How the objects are linked:
*: lazi->neko, fizo->tene, neko->butu, tene->nino, zase->luna, tuve->gavu, rada->zere, zusu->givu, mari->gume, noki->gutu, savu->kika, tafo->seta, ditu->zusu, seta->vulu, gure->rada, nuta->gure, butu->gabo, ganu->keli, lobi->tuve, zere->zase, turi->mote, kelu->lobi, givu->turi, gume->fizo, mote->fuda, beno->nuta, sodo->ditu, sola->kelu, luna->tafo, vuze->sodo, gutu->ganu, nino->savu, fuda->noki, dosi->lazi, miko->vuze, gavu->dosi, vulu->sola, keli->mari, kika->miko, gabo->beno
^: lazi->gutu, fizo->kelu, neko->noki, tene->sola, zase->vuze, tuve->mari, rada->ditu, zusu->gure, mari->tuve, noki->neko, savu->seta, tafo->kika, ditu->rada, seta->savu, gure->zusu, nuta->givu, butu->fuda, ganu->dosi, lobi->gume, zere->sodo, turi->beno, kelu->fizo, givu->nuta, gume->lobi, mote->gabo, beno->turi, sodo->zere, sola->tene, luna->miko, vuze->zase, gutu->lazi, nino->vulu, fuda->butu, dosi->ganu, miko->luna, gavu->keli, vulu->nino, keli->gavu, kika->tafo, gabo->mote
+: lazi->dosi, fizo->gume, neko->lazi, tene->fizo, zase->zere, tuve->lobi, rada->gure, zusu->ditu, mari->keli, noki->fuda, savu->nino, tafo->luna, ditu->sodo, seta->tafo, gure->nuta, nuta->beno, butu->neko, ganu->gutu, lobi->kelu, zere->rada, turi->givu, kelu->sola, givu->zusu, gume->mari, mote->turi, beno->gabo, sodo->vuze, sola->vulu, luna->zase, vuze->miko, gutu->noki, nino->tene, fuda->mote, dosi->gavu, miko->kika, gavu->tuve, vulu->seta, keli->ganu, kika->savu, gabo->butu

The rows follow the links: the fewer symbols apart two objects are, the more alike their rows tend to be.

Each row, then its object:
[56,-20,4,-4,10,1,-5,28,3,-6,-9,-23,-14,-7,26,-11,1,2,19,19,11,-28,-20,-17,25,-5,26,22,-6,1,-9,8,4,-10,1,-13,-23,16,-12,0,-9,-26,26,-11,0,-7,-11,11,9,-7,-6,15,23,-7,-4]: lobi
[40,-13,6,-4,-3,7,11,24,-1,0,-5,-29,-12,-13,25,-10,25,-20,23,30,-7,-33,-16,-15,22,-7,16,21,-6,-2,9,21,0,-4,19,-8,-16,8,-33,-1,-15,-19,9,-4,0,-10,-5,1,3,3,11,2,23,-18,9]: gavu
[-3,-2,6,3,-5,-4,-23,3,27,13,-16,17,1,9,-4,11,23,7,2,4,-15,19,-11,-2,4,-14,-20,-17,16,4,-44,-11,25,-16,18,-2,-2,-2,26,2,22,-7,-2,26,1,-17,26,22,-18,-23,12,0,26,21,37]: zusu
[-9,-10,12,-5,-3,-2,-29,-1,10,18,-4,18,-4,-15,0,13,2,13,-12,20,-22,11,5,11,0,-5,-21,-23,30,-13,-17,3,30,-5,27,-4,0,11,17,1,24,-26,-17,26,-13,-13,14,23,-11,-19,7,-2,12,36,33]: sodo
[29,-16,-4,-7,21,-11,-28,5,12,-12,-7,14,-7,9,7,-6,-30,41,-5,-17,32,10,-5,-3,12,5,14,-5,6,-4,-29,-22,-2,-7,-27,-3,-16,19,27,2,11,-12,30,-3,-4,13,-14,11,13,-10,-25,17,-4,20,-26]: seta
[58,-21,-2,-4,12,0,-14,27,7,-8,-9,-18,-14,-2,24,-13,-5,15,15,12,22,-17,-19,-14,23,0,25,19,2,2,-22,0,-1,-8,-8,-13,-25,22,-5,7,-4,-31,28,-9,-4,-3,-11,14,15,-6,-14,17,20,-1,-12]: kelu
[-11,-8,9,-8,14,7,-7,-6,-34,3,15,-3,-17,-39,6,-6,-19,12,-22,20,-6,-9,26,24,-1,10,-5,-7,17,-25,40,31,12,16,21,-7,3,18,-12,2,10,-22,-18,-1,-18,4,-11,-1,11,1,2,-2,-23,29,-2]: savu
[-4,2,-2,-5,9,7,17,-9,-35,-13,17,-16,-10,-22,4,-16,-27,-4,-10,1,8,-20,16,9,-2,13,18,13,-8,-11,51,21,-18,22,-11,-1,2,10,-29,-2,-15,-4,-1,-21,-9,20,-28,-21,18,20,-8,-2,-31,-10,-34]: fizo
[8,6,-10,7,-13,-7,-3,12,32,2,-17,2,17,35,-4,10,23,-8,22,-16,1,14,-24,-22,3,-12,-4,6,-5,16,-49,-29,-2,-22,-10,4,-2,-17,17,0,0,16,12,11,16,-14,17,5,-13,-15,0,5,28,-19,17]: mote
[-9,8,6,3,-19,14,28,4,-8,11,2,-25,-1,-13,2,1,39,-38,10,21,-33,-24,0,-5,2,-10,-8,12,-8,0,26,22,5,5,26,0,9,-10,-34,-3,-13,5,-25,4,2,-13,3,-9,-11,12,23,-14,13,-23,25]: neko
[-56,24,-1,7,-13,-1,14,-28,-9,8,8,19,13,3,-27,10,5,-19,-16,-11,-19,20,21,16,-32,4,-25,-13,2,-1,19,-2,1,12,7,11,24,-20,3,-2,4,28,-32,8,1,4,13,-15,-12,8,15,-18,-19,2,12]: nuta

Each walk starts at a row. The symbols on each line, taken left to right, move it on to the next object.
Answer with the object's row; about right is enough.
---
[-47,20,5,7,-20,8,26,-10,-8,6,4,-3,10,-8,-10,5,25,-33,-1,5,-33,0,18,4,-12,-5,-19,-4,-2,-1,29,16,0,10,21,5,22,-20,-18,-5,-6,18,-35,8,5,-4,12,-16,-12,9,19,-17,-5,-14,23]
* + +	[-28,13,9,5,-18,13,29,-3,-10,9,7,-14,7,-9,-5,2,33,-40,4,17,-32,-10,9,2,-7,-3,-12,4,-5,-1,25,23,0,11,25,3,16,-14,-28,-7,-13,15,-28,5,4,-9,8,-10,-11,9,28,-19,5,-19,27]
* * + *	[-55,21,-2,7,-19,5,22,-20,-12,7,10,5,10,-5,-19,9,16,-27,-11,-1,-27,8,19,14,-18,-2,-22,-9,-4,-1,24,12,1,11,14,11,24,-19,-8,-4,-3,28,-34,7,4,-7,12,-12,-16,8,19,-17,-11,-6,19]
---
[-7,-11,5,-13,11,7,3,-10,-35,0,16,-5,-17,-33,4,-3,-23,7,-22,14,-2,-15,20,24,1,16,2,-5,8,-21,51,30,5,21,10,-5,4,17,-19,2,2,-21,-16,-12,-13,10,-18,-7,12,12,-4,-3,-24,22,-18]
+ ^	[52,-21,0,-11,19,-5,-21,22,9,-5,-6,-6,-12,3,23,-8,-18,26,10,1,27,-14,-18,-11,18,1,22,11,1,3,-24,-7,0,-10,-14,-10,-24,19,10,5,-1,-24,36,-8,-6,3,-13,14,12,-9,-20,16,11,7,-20]
^ + + + *	[7,-1,-8,0,10,6,21,-9,-29,-14,19,-17,-5,-10,2,-15,-19,-8,-3,-10,16,-13,8,4,0,14,20,16,-17,-4,42,13,-28,18,-14,-1,0,3,-28,1,-22,10,4,-22,0,13,-22,-22,14,26,-9,-1,-23,-26,-38]
---
[-56,20,-9,7,-4,-4,-5,-29,1,0,6,30,10,12,-26,11,-17,9,-24,-27,2,32,18,16,-23,10,-21,-22,6,-1,0,-15,1,6,-9,12,20,-13,21,-5,13,22,-17,7,0,8,10,-10,-8,0,-3,-9,-25,14,-3]
+ + ^ + *	[3,4,2,2,-11,-8,-16,8,31,10,-19,15,10,21,-5,13,26,2,7,0,-9,19,-12,-11,3,-13,-14,-10,5,8,-49,-23,17,-22,9,3,0,-6,27,-5,14,-1,0,19,8,-17,23,19,-16,-21,7,4,25,8,35]
+ + + +	[-9,-8,16,-13,1,0,-31,-4,-3,17,2,18,-12,-22,-1,9,2,14,-22,22,-17,11,13,18,5,1,-21,-29,26,-18,-7,14,31,2,31,-5,2,15,14,2,25,-29,-19,16,-16,-9,7,18,-3,-15,7,-3,-1,43,29]
---
[5,6,-10,3,6,6,30,-4,-17,-17,7,-19,1,2,4,-13,-14,-13,5,-12,15,-17,2,-3,1,11,23,24,-21,7,37,-1,-30,12,-22,2,-2,-7,-26,-1,-21,19,8,-23,8,13,-19,-22,16,22,-8,0,-21,-32,-39]
* + * + +	[11,10,-16,7,5,3,27,-1,-10,-15,6,-19,7,13,-2,-11,-5,-14,11,-19,21,-13,-9,-12,-1,10,22,26,-25,11,18,-5,-31,5,-30,7,0,-9,-21,-1,-26,25,16,-21,11,13,-16,-28,13,18,-8,1,-12,-43,-36]
^ + * +	[54,-16,3,-5,5,8,4,29,2,-4,-6,-33,-15,-11,27,-12,14,-8,23,27,2,-33,-20,-14,23,-9,22,23,-4,1,0,16,3,-5,12,-10,-18,14,-21,1,-13,-26,16,-11,-5,-7,-9,9,6,0,3,8,21,-17,4]
---
[-27,4,-5,-2,6,-14,-21,-21,3,-7,2,33,7,16,-19,7,-32,30,-21,-30,21,34,9,14,-17,10,-13,-22,5,-1,-17,-27,-4,-2,-21,7,8,-4,32,3,18,7,4,0,-3,14,1,1,2,-7,-18,6,-20,23,-19]
* *	[10,-5,-7,-2,20,-13,-31,-4,8,-9,-5,24,-2,13,-2,2,-31,40,-11,-26,35,21,-2,5,-1,8,-1,-13,8,0,-27,-24,-2,-6,-26,0,-8,7,30,2,16,-2,21,-4,-4,12,-6,9,9,-11,-25,14,-14,19,-26]
^ * + *	[-12,-13,16,-13,5,1,-24,-3,-12,14,8,12,-11,-30,2,3,-8,13,-24,21,-14,1,16,20,4,5,-15,-22,24,-18,11,23,27,9,30,-7,2,19,4,0,22,-30,-22,13,-16,-2,4,16,-2,-9,5,-2,-4,43,22]
---
[8,2,11,-1,-14,14,24,16,-4,9,2,-28,-1,-17,13,-6,33,-40,19,29,-26,-26,-5,-12,10,-13,1,16,-7,-1,27,28,0,4,25,-8,3,-6,-37,-4,-14,-4,-14,0,0,-11,3,-4,-1,8,22,-11,15,-22,22]
+ ^ * +	[6,7,-20,9,-1,0,29,2,2,-15,-2,-12,10,24,-3,-11,0,-16,21,-24,12,-8,-17,-22,-3,3,17,25,-25,17,6,-16,-31,-3,-27,7,0,-17,-14,-1,-23,30,18,-18,16,9,-8,-17,10,15,-7,4,-2,-43,-30]
^ ^ ^ + *	[24,-7,9,-1,-10,13,22,20,-4,9,-2,-35,-6,-16,19,-4,28,-31,21,28,-18,-34,-10,-15,16,-12,12,18,-7,4,17,23,2,1,23,-10,-8,0,-32,-1,-15,-11,0,-4,4,-10,1,2,-3,7,16,-2,20,-24,22]
---
[-7,-3,-2,-8,11,7,11,-7,-40,-11,20,-15,-13,-28,7,-12,-26,4,-17,8,2,-18,19,16,-4,20,11,5,-2,-13,51,27,-6,25,-1,-1,3,16,-22,1,-8,-10,-9,-17,-11,16,-25,-16,14,20,-7,-4,-27,5,-26]
^ ^ * ^	[45,-20,-3,-7,20,-9,-24,16,17,-15,-7,2,-9,8,10,-8,-24,35,1,-7,33,-1,-14,-8,14,7,17,4,5,2,-28,-13,-1,-11,-22,-5,-21,18,17,3,7,-21,33,-3,-3,3,-13,13,14,-7,-25,18,3,12,-22]
* + ^ * *	[-13,-11,12,-10,13,2,-13,-8,-25,5,6,6,-13,-37,3,-1,-16,17,-26,22,-11,-6,27,27,3,9,-9,-19,21,-19,27,28,19,15,30,-6,1,19,-6,-3,13,-29,-18,0,-22,2,-8,7,3,-3,2,-6,-14,39,9]
---
[10,11,-11,10,-8,-6,9,9,34,-7,-18,1,17,36,-4,7,19,-11,24,-19,6,12,-26,-23,0,-13,1,11,-17,21,-40,-29,-12,-20,-19,5,-4,-19,15,-1,-11,24,16,2,18,-8,13,0,-10,-6,1,3,21,-28,1]
+ * ^ + ^	[10,12,-12,12,-9,-5,15,8,24,-11,-13,-3,14,36,-8,-1,15,-13,25,-25,8,7,-24,-24,-2,-6,10,17,-19,21,-27,-27,-22,-12,-24,7,-4,-21,4,0,-15,30,22,-2,19,-3,5,-8,-5,-2,0,2,13,-40,-9]
* ^ * + ^	[6,9,-16,13,-4,-4,22,4,13,-15,-10,-5,11,32,-3,-7,6,-16,21,-20,16,-2,-17,-21,-2,-2,17,22,-25,18,-13,-22,-28,-4,-27,8,-4,-20,-6,-1,-25,33,21,-15,17,0,-1,-10,-1,9,-2,2,5,-43,-20]
---
[-1,5,1,9,-11,-5,-13,8,40,8,-20,12,15,30,-4,14,23,-2,17,-6,-6,18,-22,-14,0,-14,-10,-4,1,13,-52,-24,6,-22,-3,6,-4,-15,23,0,9,10,8,15,8,-18,26,16,-16,-15,6,2,28,-7,30]
+ ^ ^ ^ *	[-59,21,-3,9,-14,-2,5,-28,-1,4,5,24,10,9,-25,14,-6,-3,-21,-21,-12,27,20,15,-26,2,-25,-21,4,2,12,-10,-2,9,-2,11,25,-16,13,-3,9,27,-24,10,1,1,9,-10,-8,-1,5,-12,-20,6,6]
^ + ^ *	[-40,14,-6,1,5,-9,-12,-27,2,-3,4,34,12,13,-22,13,-26,24,-25,-30,11,37,14,14,-22,10,-16,-20,5,-1,-5,-24,-1,6,-18,14,15,-10,25,1,16,19,-5,4,1,11,6,-5,-4,-5,-12,-3,-24,21,-15]
